Below is a small trained network, with its code and all its weights. Each question gives an input and a class and asks what happens when units are switched off, that is, made to give their printed mean instead of their output.

import numpy as np


def w(rows, s, z=0):
    codes = np.array(rows[::2]) - 128.0
    scale = np.full(codes.shape[1], s)
    scale[-1] = z or s
    return codes * scale


def f(y):
    return np.maximum(y, 0)


def log_softmax(a):
    a = a - a.max(-1, keepdims=True)
    return a - np.log(np.exp(a).sum(-1, keepdims=True))


def net(x, mask):
    res = np.array(x, float).reshape(1, 5) / 4 @ E
    y = f(res @ A[0][:, :-1].T + A[0][:, -1])
    res = res + np.where(mask, y, B[0][:, -1]) @ B[0][:, :-1]
    return log_softmax(res[-1] @ U[:, :-1].T + U[:, -1])


A, B = {}, {}
E = w([
[95,75,85,93,90,113,193],'x0',
[124,129,129,123,131,128,125],'x1',
[129,125,120,121,134,126,121],'x2',
[155,105,142,112,144,254,128],'x3',
[167,198,116,106,150,115,197],'x4',
],0.023)
A[0] = w([
[116,154,154,172,169,60,103,188],'neuron 0',
[153,73,130,88,96,213,180,60],'neuron 1',
[123,223,176,140,221,119,130,94],'neuron 2',
[167,183,157,199,149,88,55,207],'neuron 3',
[168,41,140,52,140,196,192,51],'neuron 4',
[247,209,148,57,236,199,159,101],'neuron 5',
[157,162,82,96,136,82,207,129],'neuron 6',
[30,22,111,113,34,3,125,174],'neuron 7',
[179,176,149,145,129,76,57,157],'neuron 8',
[204,178,129,188,173,236,56,132],'neuron 9',
[202,102,198,110,211,160,95,125],'neuron 10',
[103,168,94,148,132,187,188,98],'neuron 11',
[201,166,113,93,188,130,163,97],'neuron 12',
[107,227,102,168,178,130,128,133],'neuron 13',
[217,235,132,70,143,129,220,138],'neuron 14',
[64,56,161,153,116,129,66,254],'neuron 15',
],0.011,0.0073)
B[0] = w([
[97,107,96,99,69,100,99,187],'neuron 0',
[117,89,98,122,92,152,49,195],'neuron 1',
[133,68,118,122,122,104,132,196],'neuron 2',
[107,92,114,97,68,167,49,208],'neuron 3',
[109,91,138,97,69,84,55,198],'neuron 4',
[168,56,115,153,133,90,154,252],'neuron 5',
[82,211,85,70,125,104,183,191],'neuron 6',
[151,149,210,175,152,77,159,254],'neuron 7',
[123,81,126,102,85,129,82,187],'neuron 8',
[148,156,137,170,195,163,163,239],'neuron 9',
[143,146,140,173,188,136,149,196],'neuron 10',
[108,121,121,103,85,73,123,163],'neuron 11',
[179,110,113,152,131,54,140,186],'neuron 12',
[150,107,128,81,117,83,126,182],'neuron 13',
[163,109,90,115,115,44,157,236],'neuron 14',
[136,131,247,171,110,169,103,209],'neuron 15',
],0.013,0.027)
U = w([
[78,125,180,105,54,159,4,255],'0',
[155,119,182,186,172,75,195,168],'1',
[130,98,77,37,61,97,83,69],'2',
[90,247,114,48,148,103,234,37],'3',
[127,152,150,205,218,247,91,81],'4',
],0.011,0.0031)

Each question gives the input, the list of numbers given to net, and the class t.
The units are the neurons (one row each of A and B). Each row of codes is followed by its name. A weight is (code - 128) times the scale printed after its matrix; where a second scale follows, it is the last column's (A, B and U).
mask holds one flag per neuron, in row order. A switched-off neuron (its flag False) gives its mean, the last column of its row in B, instead of its output. The means were averaged over made-up inputs and are rounded, as every weight is.
A unit's drop is (log p(t) with every unit on - log p(t) with that unit switched off) / (log p(t) with every unit on - log p(t) with every unit switched off).
The circuit of an input: a set's keep is (log p(t) with only the set's units on - log p(t) with every unit switched off) / (log p(t) with every unit on - log p(t) with every unit switched off). Starting from the 12 units with the biggest drops (on a tie, the unit counted first), units are removed one at a time, each time the one whose removal leaves the highest keep (on an exact tie, the one counted first), for as long as the keep stays at least 0.8.
units of the circuit, in order: the units of the circuit, biggest drop first
k most important neurons: the k neurons with the biggest drops, biggest first
drop when u is switched off: that unit's drop, to one decimal
input [2,-6,0,1,-5], class 0: units of the circuit, in order	(neuron 14)
input [0,1,-7,-1,6], class 2: 3 most important neurons	(neuron 7; neuron 9; neuron 10)
input [5,-6,-3,0,-7], class 1: 2 most important neurons	(neuron 7; neuron 3)
input [1,-4,-7,8,8], class 2: 4 most important neurons	(neuron 4; neuron 1; neuron 7; neuron 11)
input [6,3,0,0,4], class 3: 2 most important neurons	(neuron 6; neuron 3)
input [5,3,-2,1,5], class 2: 2 most important neurons	(neuron 9; neuron 7)
input [8,-3,6,0,5], class 3: 2 most important neurons	(neuron 6; neuron 3)
input [7,-4,8,-8,-6], class 1: drop when neuron 7 is switched off	0.5
input [5,-2,-4,-4,-6], class 1: drop when neuron 7 is switched off	0.7
input [-8,6,1,-5,0], class 0: drop when neuron 3 is switched off	0.2
input [-8,-4,-1,2,-2], class 4: drop when neuron 9 is switched off	0.7
